Below are the code and all the weights of a small trained network. Each question names an input and a class and asks about switching units off, where a switched-off unit gives its printed mean instead of its output.

import numpy as np


def w(rows, s, z=0):
    codes = np.array(rows[::2]) - 128.0
    scale = np.full(codes.shape[1], s)
    scale[-1] = z or s
    return codes * scale


def norm(h):
    return h / np.sqrt((h * h).mean(-1, keepdims=True) + 1e-5)


def f(y):
    return np.maximum(y, 0)


def log_softmax(a):
    a = a - a.max(-1, keepdims=True)
    return a - np.log(np.exp(a).sum(-1, keepdims=True))


def net(x, mask):
    res = np.array(x, float).reshape(1, 4) / 4 @ E
    u = 0
    for l in range(2):
        y = f(norm(res) @ A[l][:, :-1].T + A[l][:, -1])
        res = res + np.where(mask[u : u + 8], y, B[l][:, -1]) @ B[l][:, :-1]
        u += 8
    return log_softmax(norm(res)[-1] @ U[:, :-1].T + U[:, -1])


A, B = {}, {}
E = w([
[116,124,130,124,130,122,126,127,140,132,121],'x0',
[147,154,198,106,135,136,84,70,87,115,67],'x1',
[87,174,90,109,97,169,6,117,146,67,151],'x2',
[71,160,124,135,105,35,134,87,74,111,174],'x3',
],0.016)
A[0] = w([
[158,120,191,137,144,99,152,97,126,225,92,67],'0.n0',
[57,151,89,152,86,40,160,137,72,102,193,66],'0.n1',
[49,195,114,131,124,104,98,101,115,76,195,2],'0.n2',
[71,156,144,104,102,1,175,47,52,123,200,111],'0.n3',
[141,161,211,91,122,146,117,36,91,127,65,155],'0.n4',
[119,88,100,153,140,93,195,153,146,181,145,94],'0.n5',
[68,152,81,139,103,158,92,150,160,82,166,17],'0.n6',
[54,169,119,127,118,62,103,106,71,84,193,27],'0.n7',
],0.0096,0.0064)
B[0] = w([
[167,104,146,203,94,160,160,211,101,144,108,173],'0.n0',
[105,115,126,95,168,184,169,6,175,122,182,211],'0.n1',
[193,74,96,107,54,132,71,111,162,173,115,194],'0.n2',
[54,164,176,215,184,122,196,223,80,112,90,248],'0.n3',
[139,122,183,101,140,99,91,130,88,91,91,221],'0.n4',
[131,81,138,114,186,189,167,103,147,183,177,194],'0.n5',
[101,175,90,94,135,102,104,165,135,114,159,184],'0.n6',
[220,65,74,119,45,90,58,79,149,199,97,203],'0.n7',
],0.011,0.012)
A[1] = w([
[244,66,177,69,153,155,201,201,148,182,105,74],'1.n0',
[172,75,135,159,90,126,51,157,99,121,86,128],'1.n1',
[151,97,32,154,64,173,131,177,196,183,168,138],'1.n2',
[88,178,80,115,133,183,131,210,153,80,157,4],'1.n3',
[153,154,111,10,132,188,63,188,153,74,149,63],'1.n4',
[138,167,135,30,133,181,105,169,161,87,122,81],'1.n5',
[126,111,151,140,114,58,123,143,36,131,84,96],'1.n6',
[163,176,144,127,118,154,73,87,89,77,96,92],'1.n7',
],0.011,0.0041)
B[1] = w([
[93,162,41,67,25,58,1,40,170,127,139,252],'1.n0',
[123,109,158,54,57,144,204,110,125,131,119,223],'1.n1',
[147,241,132,236,213,45,83,215,140,39,120,254],'1.n2',
[146,197,206,168,78,78,137,146,55,140,10,175],'1.n3',
[127,99,186,169,198,189,232,185,98,84,123,231],'1.n4',
[112,68,176,151,173,161,192,128,103,124,171,194],'1.n5',
[153,216,101,96,111,159,87,202,132,97,134,195],'1.n6',
[112,62,109,102,159,152,179,51,112,192,151,204],'1.n7',
],0.0094,0.011)
U = w([
[139,155,7,157,120,42,70,114,223,140,177,173],'0',
[138,189,192,193,172,73,170,221,83,81,69,223],'1',
[158,116,126,32,7,98,54,60,105,143,64,192],'2',
[143,57,185,83,198,220,186,107,109,76,116,19],'3',
[85,91,107,151,196,143,253,120,152,197,173,2],'4',
],0.017,0.0024)

Each question gives the input, the list of numbers given to net, and the class t.
The units are the neurons (one row each of A and B). Each row of codes is followed by its name. A weight is (code - 128) times the scale printed after its matrix; where a second scale follows, it is the last column's (A, B and U).
mask holds one flag per neuron, layer by layer. A switched-off neuron (its flag False) gives its mean, the last column of its row in B, instead of its output. The means were averaged over made-up inputs and are rounded, as every weight is.
A unit's drop is (log p(t) with every unit on - log p(t) with that unit switched off) / (log p(t) with every unit on - log p(t) with every unit switched off).
The circuit of an input: a set's keep is (log p(t) with only the set's units on - log p(t) with every unit switched off) / (log p(t) with every unit on - log p(t) with every unit switched off). Starting from the 12 units with the biggest drops (on a tie, the unit counted first), units are removed one at a time, each time the one whose removal leaves the highest keep (on an exact tie, the one counted first), for as long as the keep stays at least 0.8.
circuit, biggest first: the units of the circuit, biggest drop first
top k neurons: the k neurons with the biggest drops, biggest first
top k neurons in layer l: the k neurons of layer l with the biggest drops, biggest first
drop when u is switched off: that unit's drop, to one decimal
input [5,1,-6,-7], class 2: circuit, biggest first => (1.n0)
input [8,-7,0,5], class 4: top 2 neurons in layer 0 => (0.n1 0.n3)
input [-5,-5,1,-8], class 1: top 3 neurons in layer 1 => (1.n2 1.n3 1.n4)
input [-4,8,-1,0], class 2: top 2 neurons => (0.n3 1.n2)
input [6,1,4,3], class 2: top 2 neurons => (1.n1 0.n5)
input [-6,1,-8,0], class 2: top 2 neurons => (1.n0 1.n2)
input [-4,1,1,7], class 2: top 4 neurons => (0.n7 0.n2 1.n2 1.n4)
input [3,-8,0,7], class 4: top 2 neurons in layer 1 => (1.n0 1.n6)
input [7,-6,-4,0], class 0: top 2 neurons => (1.n0 0.n3)
input [4,0,1,8], class 0: top 2 neurons in layer 1 => (1.n4 1.n1)
input [5,0,6,-5], class 1: top 2 neurons => (0.n4 1.n3)
input [-3,-1,-7,6], class 4: top 2 neurons => (0.n1 1.n2)
input [2,4,1,5], class 2: top 3 neurons => (0.n7 1.n2 0.n2)
input [7,-4,-6,-8], class 0: top neuron in layer 1 => (1.n0)
input [7,8,3,-2], class 3: top 2 neurons => (1.n0 0.n7)
input [8,-7,2,-8], class 1: top 2 neurons => (0.n7 1.n3)
input [8,1,2,-4], class 3: drop when 0.n3 is switched off => 1.4
input [6,-8,-8,-4], class 0: drop when 1.n0 is switched off => 0.5
input [-4,-7,-5,-3], class 0: drop when 1.n0 is switched off => 0.2
input [-7,-4,-2,5], class 4: circuit, biggest first => (0.n1)
